Below is a small trained network, with its code and all its weights. Each question gives an input and a target symbol and asks what happens when units are switched off, that is, made to give their printed mean instead of their output.

import numpy as np


def w(rows, s, z=0):
    codes = np.array(rows[::2]) - 128.0
    scale = np.full(codes.shape[1], s)
    scale[-1] = z or s
    return codes * scale


def f(y):
    return y / 2 * (1 + np.tanh(0.7978845608 * (y + 0.044715 * y**3)))


def softmax(a):
    e = np.exp(a - a.max(-1, keepdims=True))
    return e / e.sum(-1, keepdims=True)


def log_softmax(a):
    a = a - a.max(-1, keepdims=True)
    return a - np.log(np.exp(a).sum(-1, keepdims=True))


def net(x, mask):
    ids = ['ΓΠΩαβεηθστψ'.index(c) for c in x.split()]
    T = len(ids)
    res = E[ids] + P[:T]
    r = res
    for j in range(3):
        rows = slice(3 * j, 3 * j + 3)
        q, k, v = (r @ M[0][rows].T for M in (Q, K, V))
        z = softmax(np.where(np.tri(T) > 0, q @ k.T / 3**0.5, -1e9)) @ v
        o = O[0][rows]
        res = res + np.where(mask[j], z, o[:, -1]) @ o[:, :-1]
    y = f(res @ A[0][:, :-1].T + A[0][:, -1])
    res = res + np.where(mask[3:15], y, B[0][:, -1]) @ B[0][:, :-1]
    return log_softmax(res[-1] @ U[:, :-1].T + U[:, -1])


Q, K, V, O, A, B = {}, {}, {}, {}, {}, {}
E = w([
[253,109,19,140],'Γ',
[70,99,129,182],'Π',
[149,133,165,138],'Ω',
[88,178,83,171],'α',
[117,162,147,178],'β',
[128,200,174,138],'ε',
[133,32,190,130],'η',
[90,177,122,167],'θ',
[176,193,185,63],'σ',
[4,149,95,201],'τ',
[67,207,126,170],'ψ',
],0.013)
P = w([
[215,161,47,172],'0',
[2,100,69,41],'1',
[12,103,100,56],'2',
[18,111,124,42],'3',
[22,114,132,28],'4',
[26,118,144,21],'5',
],0.0071)
Q[0] = w([
[3,91,77,47],'head 0',
[172,131,96,88],'head 0',
[172,143,59,139],'head 0',
[97,106,190,145],'head 1',
[146,184,140,168],'head 1',
[94,120,93,124],'head 1',
[127,85,128,150],'head 2',
[164,145,158,73],'head 2',
[38,138,86,69],'head 2',
],0.024)
K[0] = w([
[251,142,65,160],'head 0',
[133,155,160,140],'head 0',
[126,189,119,87],'head 0',
[117,129,162,178],'head 1',
[103,139,134,98],'head 1',
[117,103,93,138],'head 1',
[114,113,148,138],'head 2',
[149,101,83,151],'head 2',
[194,165,159,218],'head 2',
],0.026)
V[0] = w([
[126,3,98,106],'head 0',
[195,135,196,103],'head 0',
[101,114,85,189],'head 0',
[98,151,146,74],'head 1',
[157,173,195,197],'head 1',
[162,156,111,75],'head 1',
[90,153,137,47],'head 2',
[118,102,14,131],'head 2',
[214,111,127,79],'head 2',
],0.017)
O[0] = w([
[196,130,252,160,60],'head 0',
[40,132,133,203,171],'head 0',
[178,147,157,43,122],'head 0',
[89,67,74,87,136],'head 1',
[96,226,84,134,67],'head 1',
[65,61,124,189,175],'head 1',
[141,26,127,128,53],'head 2',
[150,148,208,23,211],'head 2',
[44,100,181,165,254],'head 2',
],0.012,0.0077)
A[0] = w([
[189,102,72,108,117],'neuron 0',
[159,139,149,110,66],'neuron 1',
[188,78,30,127,80],'neuron 2',
[145,158,174,162,118],'neuron 3',
[108,87,147,173,129],'neuron 4',
[70,163,141,139,254],'neuron 5',
[102,174,144,117,54],'neuron 6',
[79,90,89,57,137],'neuron 7',
[130,203,97,141,206],'neuron 8',
[115,141,63,105,34],'neuron 9',
[99,108,160,97,18],'neuron 10',
[246,65,43,198,79],'neuron 11',
],0.013,0.0048)
B[0] = w([
[48,147,73,155,158],'neuron 0',
[66,119,145,153,183],'neuron 1',
[100,69,129,79,149],'neuron 2',
[119,94,38,83,172],'neuron 3',
[119,164,91,66,223],'neuron 4',
[150,91,199,98,255],'neuron 5',
[150,102,59,120,170],'neuron 6',
[178,162,170,202,235],'neuron 7',
[143,132,210,158,167],'neuron 8',
[171,79,8,129,182],'neuron 9',
[123,170,87,197,173],'neuron 10',
[179,187,159,78,141],'neuron 11',
],0.015,0.02)
U = w([
[135,40,105,17,230],'Γ',
[86,225,139,128,247],'Π',
[114,153,206,209,181],'Ω',
[94,219,80,184,101],'α',
[41,132,145,121,83],'β',
[2,89,90,228,151],'ε',
[139,166,76,152,133],'η',
[192,143,119,152,144],'θ',
[21,203,43,122,5],'σ',
[165,47,108,156,22],'τ',
[122,112,41,131,2],'ψ',
],0.0061,0.0043)

Each question gives the input, a string of symbols that net reads in full, and the target symbol t.
The units are the heads (3 rows each of Q, K, V and O) and the neurons (one row each of A and B). Each row of codes is followed by its name. A weight is (code - 128) times the scale printed after its matrix; where a second scale follows, it is the last column's (O, A, B and U).
mask holds one flag per unit, heads first, then neurons. A switched-off unit (its flag False) gives its mean, the last column of its rows in O or B, instead of its output. The means were averaged over made-up inputs and are rounded, as every weight is.
A unit's drop is (log p(t) with every unit on - log p(t) with that unit switched off) / (log p(t) with every unit on - log p(t) with every unit switched off).
The circuit of an input: a set's keep is (log p(t) with only the set's units on - log p(t) with every unit switched off) / (log p(t) with every unit on - log p(t) with every unit switched off). Starting from the 12 units with the biggest drops (on a tie, the unit counted first), units are removed one at a time, each time the one whose removal leaves the highest keep (on an exact tie, the one counted first), for as long as the keep stays at least 0.8.
circuit, biggest first: the units of the circuit, biggest drop first
unit that matters most: the unit with the biggest drop
k most important neurons: the k neurons with the biggest drops, biggest first
which heads matter: for each layer, one digit per head in row order, 1 if its drop is at least 0.15 and else 0, layers parted by /
input Γ ψ τ, target Γ: which heads matter : 110
input α Γ σ Ω τ θ, target Γ: circuit, biggest first : head 0; neuron 7
input τ τ τ Ω σ, target σ: circuit, biggest first : neuron 0; head 2; head 0; neuron 5
input Π Ω τ σ, target Π: which heads matter : 101
input Γ σ β Π, target Γ: which heads matter : 110
input ψ τ σ Γ σ α, target Γ: which heads matter : 100
input Ω τ σ, target Ω: 2 most important neurons : neuron 4; neuron 3
input τ Π σ σ σ Π, target σ: unit that matters most : neuron 0
input σ Γ τ, target Γ: which heads matter : 101
input ε Γ Π τ β, target Γ: circuit, biggest first : neuron 7; head 0
input ψ Ω η σ, target ψ: 4 most important neurons : neuron 9; neuron 0; neuron 2; neuron 5
input σ β η σ η η, target ε: 2 most important neurons : neuron 7; neuron 11
input β σ τ, target θ: which heads matter : 100
input σ Γ Ω Γ Γ, target Ω: circuit, biggest first : neuron 9; neuron 3
input Ω τ ψ, target Ω: circuit, biggest first : neuron 4; neuron 3; neuron 9
input τ Γ β, target Γ: circuit, biggest first : head 0; neuron 7
input τ τ σ η τ, target σ: unit that matters most : neuron 0
input Γ Γ σ Γ, target Ω: which heads matter : 001
input ε Ω ε, target τ: which heads matter : 101
input α Ω η τ η, target α: unit that matters most : head 0
input σ Ω Π σ, target ε: which heads matter : 101
input τ Π σ, target σ: circuit, biggest first : neuron 0; head 0; head 2; neuron 5
input Π η σ σ, target Π: circuit, biggest first : head 2; neuron 9
input τ σ Γ α σ ε, target Γ: 4 most important neurons : neuron 7; neuron 3; neuron 0; neuron 8
input σ Γ σ σ, target Ω: which heads matter : 011
